Each row of numbers belongs to one of the objects below and depends on some of the facts about them. Some rows are named. Which object is each other row?

How the objects are related:
[z_507, z_532, z_333, z_380, z_615, z_302] β z_618
[z_681] β z_189
[z_125, z_903, z_780] β z_401
[z_939, z_945, z_101, z_777, z_743, z_47] β z_325
[z_883, z_741, z_606, z_190] β z_839
[z_284] β z_652
[z_802, z_207, z_893, z_499] β z_685
[z_709, z_722, z_189, z_44, z_592, z_384, z_403] β z_449
[z_808, z_118, z_646, z_387, z_922, z_678, z_525, z_848] β z_887
[z_652, z_178, z_855, z_516, z_442, z_645] β z_389
[z_141, z_685, z_299, z_165] β z_220
[z_209, z_168] β z_755
[z_188, z_113, z_548, z_423] β z_397
[z_590, z_91, z_998, z_7] β z_792
[z_418] β z_855
[z_742, z_471, z_956, z_765, z_37, z_428] β z_93
[z_19] β z_36
[z_198, z_671, z_584] β z_315
[z_540, z_794, z_856, z_401, z_830, z_698, z_732, z_309] β z_897
[z_806, z_67, z_12] β z_540
[z_479, z_262, z_171, z_497] β z_309
[z_867, z_589, z_755] β z_628
[z_29, z_227, z_25, z_160, z_321] β z_165
[z_614, z_282] β z_722
[z_272] β z_726
[z_394, z_237, z_152, z_242, z_157, z_85, z_372, z_631, z_744] β z_856
[z_265, z_937] β z_423
[z_14, z_459, z_571, z_130, z_215] β z_554
[z_807, z_223, z_80, z_666] β z_141
[z_376, z_982, z_9] β z_314
[z_493, z_402, z_150] β z_182
[z_319, z_629, z_490, z_231] β z_233
[z_971, z_253, z_737, z_15, z_36, z_314, z_640] β z_124
[z_947, z_931, z_649] β z_215
[z_245, z_547, z_907] β z_150
[z_748, z_216, z_574, z_727, z_943, z_918, z_446] β z_417
[z_43, z_327] β z_559
[z_689, z_343, z_544] β z_113
[z_112] β z_629
[z_959, z_563, z_750, z_942, z_636] β z_765
[z_496] β z_516
[z_839] β z_166
[z_692] β z_584
[z_427, z_667, z_221] β z_833
[z_627] β z_272
[z_486] β z_302
[z_275] β z_808
[z_94] β z_43
ω 569 <- z_681, z_883, z_742, z_614, z_237, z_807, z_253, z_387, z_678, z_85, z_427, z_160, z_606, z_190, z_666, z_94, z_403
ω 367 <- z_125, z_939, z_590, z_19, z_806, z_794, z_265, z_903, z_741, z_376, z_178, z_947, z_737, z_152, z_15, z_223, z_459, z_692, z_402, z_442, z_732, z_499, z_592, z_998, z_943, z_221, z_497, z_231, z_9
ω 305 <- z_284, z_479, z_29, z_207, z_227, z_646, z_319, z_242, z_959, z_496, z_956, z_168, z_574, z_750, z_299, z_942, z_631, z_101, z_171, z_777, z_667, z_743, z_649, z_37, z_636
ω 185 <- z_802, z_709, z_418, z_118, z_867, z_394, z_971, z_245, z_216, z_471, z_893, z_945, z_44, z_372, z_544, z_627, z_727
ω 750 <- z_209, z_188, z_67, z_589, z_748, z_922, z_931, z_830, z_563, z_327, z_343, z_547, z_937, z_645, z_7, z_907, z_321
ω 378 <- z_532, z_14, z_493, z_25, z_262, z_548, z_689, z_112, z_157, z_380, z_571, z_848, z_384, z_982, z_744, z_428
ω 482 <- z_198, z_333, z_12, z_671, z_780, z_91, z_80, z_282, z_698, z_525, z_486, z_130, z_275, z_47
z_507 Ψ: z_237, z_275, z_141, z_372, z_956, z_343, z_855
z_125 Ψ: z_130, z_314, z_67, z_152, z_319, z_692
z_397 Ψ: z_808, z_777, z_459, z_101, z_666
z_198 Ψ: z_618, z_29, z_209, z_903, z_262
z_479 Ψ: z_265, z_893, z_744, z_165
z_792 Ψ: z_380, z_750, z_245
z_333 Ψ: z_237, z_112, z_29, z_233, z_372, z_765, z_942, z_36
z_589 Ψ: z_671, z_380, z_15, z_394, z_182, z_152, z_101, z_315, z_590, z_540, z_971
z_401 Ψ: z_166, z_631, z_15, z_459, z_918, z_36
z_780 Ψ: z_37, z_325, z_315, z_423, z_848
z_493 Ψ: z_237, z_94, z_646, z_29, z_459, z_903, z_640, z_343
z_178 Ψ: z_592, z_931
z_887 Ψ: z_25, z_275, z_227, z_606
z_722 Ψ: z_755, z_563, z_85, z_418
z_689 Ψ: z_794, z_544, z_808, z_750, z_748
z_223 Ψ: z_237, z_755, z_325, z_15, z_629, z_903, z_43
z_959 Ψ: z_667, z_808, z_85, z_982, z_343, z_423, z_628
z_157 Ψ: z_998, z_943, z_384, z_685, z_446, z_44
z_496 Ψ: z_516, z_380, z_998, z_242, z_490, z_692, z_848
z_168 Ψ: z_25, z_272, z_80, z_750, z_152
z_559 Ψ: z_646, z_802, z_490, z_189
z_571 Ψ: z_188, z_91, z_113, z_942, z_590, z_971
z_282 Ψ: z_649, z_118, z_242, z_709, z_856, z_7
z_945 Ψ: z_275, z_750, z_284, z_692, z_403
z_402 Ψ: z_606
z_574 Ψ: z_748, z_29, z_343, z_216, z_7
z_442 Ψ: z_671, z_998, z_182, z_471, z_645, z_43
z_327 Ψ: z_166, z_272, z_937, z_982, z_645, z_207
z_160 Ψ: z_544, z_907, z_516, z_741
z_525 Ψ: z_80, z_802, z_741, z_627, z_231, z_262
z_299 Ψ: z_29, z_314, z_188, z_189
z_499 Ψ: z_37, z_265, z_922, z_124, z_806, z_681, z_428, z_150
z_220 Ψ: z_748, z_245, z_486
z_221 Ψ: z_807, z_427, z_848
z_743 Ψ: z_794, z_47, z_808, z_209, z_554, z_732
z_497 Ψ: z_833, z_794, z_171, z_563, z_188, z_709, z_36, z_678
z_309 Ψ: z_94, z_387, z_7
z_321 Ψ: z_646, z_667, z_737, z_36
z_93 Ψ: z_80, z_118, z_29, z_190, z_486
z_636 Ψ: z_37, z_907, z_614, z_182, z_942

Known rows:
z_945: -26	55	-11	18	-44	-81	-32	-18	27	34	-2	67	31	-23	11	5	13	41	-64	-44	61	7	31	-36	43	69	15	79	55
z_959: -54	-72	-106	-5	-149	-40	-20	34	209	-73	-26	109	86	-29	31	15	26	73	-7	-71	86	52	-141	-27	-123	9	-89	83	53
z_497: -40	-93	27	16	30	-146	59	-21	-42	11	20	24	23	11	25	31	-9	66	-41	-24	58	359	236	39	-98	86	8	61	11
z_231: -56	-8	60	65	7	-81	67	28	16	-38	29	-2	85	41	2	-12	12	84	-34	-1	-58	-24	80	33	-46	-11	-37	-7	36
z_221: -44	-24	-22	20	-55	-114	52	-5	24	-23	28	25	32	52	14	30	27	100	-82	-48	66	57	236	22	-24	58	-20	33	50
z_125: -33	-84	16	17	26	-142	57	-18	-44	14	22	26	18	12	27	34	-11	71	-47	-29	55	351	238	40	-96	89	13	56	14
z_741: -57	-8	55	60	4	-54	52	27	16	-33	31	-4	79	44	12	-13	14	83	-44	4	-56	-32	89	41	-36	-13	-42	-18	36
z_548: 5	-42	0	19	-36	-41	-45	2	-44	19	14	13	75	43	50	-5	25	38	-52	-4	-5	-86	103	34	5	53	-32	-48	33
z_698: -117	-96	1	39	67	-65	-10	12	-64	3	38	8	-22	62	-14	51	-23	14	-46	40	30	175	-128	-8	-75	107	-28	48	54
z_321: -21	87	22	58	17	-41	16	-83	-92	-93	21	66	12	29	-25	15	13	6	-55	-6	181	-75	161	-34	-25	110	-150	221	67
z_563: -138	-13	-40	60	-35	94	-17	55	212	-83	-2	100	92	-18	9	-29	-6	83	-32	45	-8	-4	-446	-42	-109	-44	-113	130	71
z_343: -73	0	72	42	44	248	-93	5	-88	30	25	28	66	47	30	-50	14	52	-77	66	-16	-119	-73	33	64	9	-63	17	25
z_314: -23	68	-1	49	26	-29	133	22	53	-71	15	-36	-36	63	-84	-6	-7	-33	-51	-85	-40	8	-322	-39	13	-40	14	-80	1
z_309: 53	-66	11	29	53	46	98	-11	-22	6	-35	46	-42	36	-40	79	-6	-3	-29	-60	61	257	40	-23	-79	105	78	24	6
z_584: 58	4	-2	61	15	98	96	24	47	-31	-23	25	-18	70	-48	56	17	6	-47	-44	0	-28	-21	-32	-31	49	34	-27	42
z_722: 47	-26	7	34	-9	93	96	3	27	-10	-34	49	-25	70	-57	73	30	27	-54	-71	49	-12	45	-40	0	76	51	-12	29
z_808: 41	5	44	71	45	134	93	35	27	-37	-24	14	11	62	-47	30	10	3	-27	-23	-57	-80	-131	-18	-41	10	32	-45	24
z_302: 67	11	3	65	19	102	103	28	53	-26	-28	27	-23	69	-54	64	19	10	-43	-49	-4	-25	0	-36	-36	48	52	-25	47

Name these rows:
No name comes twice in this set of rows, the named rows included.
234	157	-153	103	76	89	13	24	-95	-109	26	-17	-80	85	23	85	-48	19	-101	-73	83	-296	36	58	-193	37	12	66	83 : z_685
68	65	-115	63	29	67	116	37	207	-72	38	-63	6	84	-42	16	40	-117	-83	36	-58	84	-79	-41	-7	6	33	-91	93 : z_124
-62	-15	61	55	5	-58	50	23	8	-36	32	-5	82	46	13	-20	13	81	-41	4	-55	-28	68	41	-34	-14	-53	-17	30 : z_459
-45	-27	12	36	-29	-65	37	9	15	-23	32	9	61	56	23	-4	26	88	-68	-10	5	7	162	32	-15	21	-52	-11	39 : z_947
-34	63	-51	25	-1	-109	65	-17	61	-31	22	6	-9	37	-28	-21	-6	-7	-105	-41	13	23	-294	-43	49	19	-4	-17	21 : z_253
45	-16	11	42	-9	63	116	5	40	-19	-38	50	-36	65	-65	81	26	25	-47	-79	49	5	43	-48	-14	78	59	-2	33 : z_507
-31	69	-56	57	-24	-27	-58	47	136	-23	2	62	87	-48	44	-28	-14	50	-41	11	-38	-81	-259	-14	-74	-17	-24	81	76 : z_471
-34	-65	57	55	97	-102	50	13	-53	0	33	-13	61	2	38	-4	-35	45	-18	27	-51	319	99	70	-146	28	0	29	11 : z_152
60	42	-100	65	38	93	33	22	188	-13	32	-14	75	54	22	-3	39	-75	-107	124	-76	-6	-35	-21	0	54	37	-41	114 : z_681
-38	-69	-135	-3	-153	-33	-25	38	233	-73	-20	102	85	-19	38	17	31	60	-20	-57	87	66	-110	-30	-122	14	-80	75	65 : z_636
-75	-51	27	12	-62	-126	65	-19	14	-17	15	42	40	45	-1	26	35	105	-66	-58	69	67	236	6	2	62	-35	37	28 : z_402
112	26	-87	77	36	175	92	48	194	-48	15	-35	34	88	-21	38	50	-93	-69	73	-66	29	55	-28	-44	39	52	-71	109 : z_150
-124	-37	16	62	40	-13	-12	41	-22	-29	44	-3	5	81	-29	32	-9	37	-47	39	-17	-105	-224	-9	-38	48	-45	7	69 : z_671
31	-28	6	27	-17	75	100	-5	26	-18	-35	56	-27	68	-57	70	27	23	-53	-80	65	8	25	-46	-2	80	36	-4	25 : z_887
-58	-44	-63	35	-94	2	-21	67	200	-90	-17	77	128	-32	37	-19	8	57	18	-25	-20	-23	-280	-6	-157	-53	-99	47	49 : z_750

Now the same objects, written a new way:
Named rows:
z_839: 8	-31	29	-5	-38	-38	-59	-17	-81	-6	-75	24	-5	-2	-16	-33	-137	-11	6	-6	16	-31	-24	83	22	-129	64	108	-36	15	72	6	57	-1	140	72	37
z_299: 97	11	-108	52	199	-27	-102	-60	63	-133	-145	253	-12	23	-139	-95	-8	-74	31	-16	-1	-48	-21	-143	-197	-38	-73	-155	0	19	-55	15	46	66	-152	150	80
z_627: 50	-87	-2	-29	-67	12	134	16	27	-36	-17	-7	-14	-77	24	13	49	60	16	-3	-8	-76	62	4	128	42	51	18	-78	30	23	4	-25	4	-52	19	-48
z_47: 38	6	-27	6	-69	-12	117	10	36	-32	36	125	29	-4	4	69	32	81	-34	16	-34	36	34	7	96	64	75	41	-63	-4	31	43	-40	-27	0	73	-15
z_442: 97	-38	-29	-1	523	87	-78	62	-1	86	-96	27	-65	3	-232	-95	45	-124	-12	17	43	86	36	-202	-174	10	-184	-101	76	-31	155	51	130	24	-105	-18	-25
z_780: 102	1	-62	86	447	87	-29	98	-16	183	-33	-18	62	31	-255	-11	105	-188	-5	19	2	50	67	-157	-121	81	-128	-26	-72	-70	126	66	162	16	-36	87	24
z_459: -87	66	23	-45	-3	-23	80	10	72	-20	73	107	-3	40	77	60	58	110	-35	8	-14	103	-21	19	37	139	32	-41	89	-36	-116	22	-102	-34	-12	-129	-32
z_380: -66	-75	25	-38	-38	64	23	74	-28	48	115	-210	-86	-74	75	51	92	58	16	2	6	101	-1	61	75	105	-5	-63	88	41	-28	-55	-41	-13	-128	-171	-87
z_207: -17	37	-29	24	-36	-9	-30	-18	36	-60	10	-76	35	50	-14	0	13	24	50	-17	-3	110	-100	64	-59	-23	-39	-102	78	34	-149	-120	-29	24	-112	-91	-19
z_418: 88	49	1	-49	-7	1	180	20	36	2	-10	29	77	40	-49	46	43	70	-26	7	-19	29	29	-6	78	70	56	9	7	-33	37	19	-64	-17	54	-19	-55
z_372: -55	61	12	-8	-113	-12	183	10	50	50	79	72	101	-7	55	49	156	22	20	-13	-36	-136	82	-28	125	149	20	40	-96	-32	-124	23	-57	-23	-8	-42	-72
z_394: -27	-30	21	4	102	99	103	100	-6	206	118	-189	51	-30	-22	45	200	-78	45	-8	-2	-29	65	-62	89	169	-82	-25	-1	-30	-16	-12	41	1	-93	-169	-108
z_157: 36	-30	-16	85	363	88	-122	102	-35	132	-31	-7	-11	-24	-240	-63	96	-200	41	-24	38	-88	91	-249	-103	-57	-150	22	-142	1	152	37	172	41	-97	151	16
z_387: 45	10	-4	-17	-142	-33	81	-1	74	-78	25	16	33	-44	13	10	13	79	-32	16	-27	-33	41	22	46	11	45	20	-35	8	-45	21	-72	11	65	89	32
z_856: -155	40	5	20	-144	-51	-43	-32	-45	18	70	178	14	-56	152	6	45	-58	29	-23	-25	-203	57	107	53	15	59	81	-75	-3	-120	41	13	3	0	-20	31
z_742: 107	-77	6	29	-162	35	-2	-8	46	-9	-19	-248	25	-16	-15	3	-78	-12	-26	4	21	3	34	-77	34	-125	34	88	-139	-4	66	-68	-15	-6	53	94	41
z_554: -34	37	4	-25	-142	-67	43	-37	-25	-62	-9	224	2	-15	67	-8	-64	39	-16	10	-23	-89	-8	128	27	-25	110	41	37	-16	-34	52	-6	-14	68	-21	19
z_220: 90	-58	-94	7	139	-66	-48	18	14	-73	-175	494	-38	-46	-54	-103	-17	-109	24	5	0	-81	38	20	-118	-70	77	-42	-46	27	8	37	138	48	-78	157	33

Name these rows:
No name comes twice in this set of rows, the named rows included.
-10	-106	-56	-10	-230	-20	51	99	72	-85	53	206	-30	-50	87	70	89	54	40	15	-26	77	27	161	125	69	129	3	-108	78	-55	-98	-51	-4	-154	19	-105 : z_80
-20	44	-43	-30	-135	-90	34	21	22	-86	-58	366	31	14	86	-13	-31	-59	27	9	-22	49	-30	206	-2	-11	121	-15	26	8	-96	-19	10	-12	20	-19	-28 : z_141
111	-72	-49	37	334	93	-166	-37	-34	5	-139	-54	-94	-36	-197	-119	-23	-70	10	-17	31	-76	19	-198	-217	-29	-184	-141	58	33	89	45	116	96	-193	70	91 : z_496
-88	92	-15	26	-176	-9	99	13	62	57	186	-104	122	9	62	58	129	-31	-7	11	-35	-55	62	20	49	106	16	34	-29	-59	-118	7	-64	-10	78	-51	-22 : z_85
158	-10	-53	13	409	56	-2	40	32	58	-117	108	-2	38	-232	-61	49	-120	-37	17	14	58	38	-197	-162	27	-116	-91	14	-42	158	88	116	30	-65	77	-3 : z_571
-33	66	-8	15	0	4	5	-83	29	-34	48	-109	20	67	13	11	-32	83	-11	-3	-21	7	-63	-15	-36	51	-70	-81	99	-9	-112	-5	-82	13	-41	-65	46 : z_777
94	34	39	46	167	-19	-96	11	4	-58	-90	76	-21	34	-129	-34	-80	10	-6	-23	41	-18	49	-210	-56	-150	-43	112	-140	12	167	43	26	-18	90	224	58 : z_178
-207	38	15	68	-151	45	-87	-35	-7	38	168	-198	-9	-38	98	21	73	5	64	-49	-11	-136	-24	10	43	67	-94	11	-42	37	-169	-19	-32	36	-153	-53	10 : z_242
-113	-84	45	-31	-106	34	-45	61	-2	-7	83	-117	-139	-80	131	21	100	86	27	-16	23	22	3	42	89	57	18	-13	34	71	-17	-64	-50	-12	-154	-128	-77 : z_692
90	-67	-61	0	163	-34	-29	-28	-37	-14	-205	344	-50	-66	-68	-81	-29	-117	-21	11	2	-111	69	-40	-139	-34	32	-20	10	-9	57	99	133	50	-37	81	54 : z_559
116	-35	-50	27	485	100	-166	11	15	73	-123	-51	-51	-6	-212	-129	59	-157	-20	17	30	21	34	-228	-300	-19	-214	-186	116	-24	117	37	140	71	-99	9	66 : z_589
120	63	-111	17	384	-20	-50	57	100	-31	-168	391	36	88	-251	-61	96	-144	-6	24	24	174	22	-170	-245	-1	-123	-158	44	-61	76	42	101	19	-60	86	6 : z_223

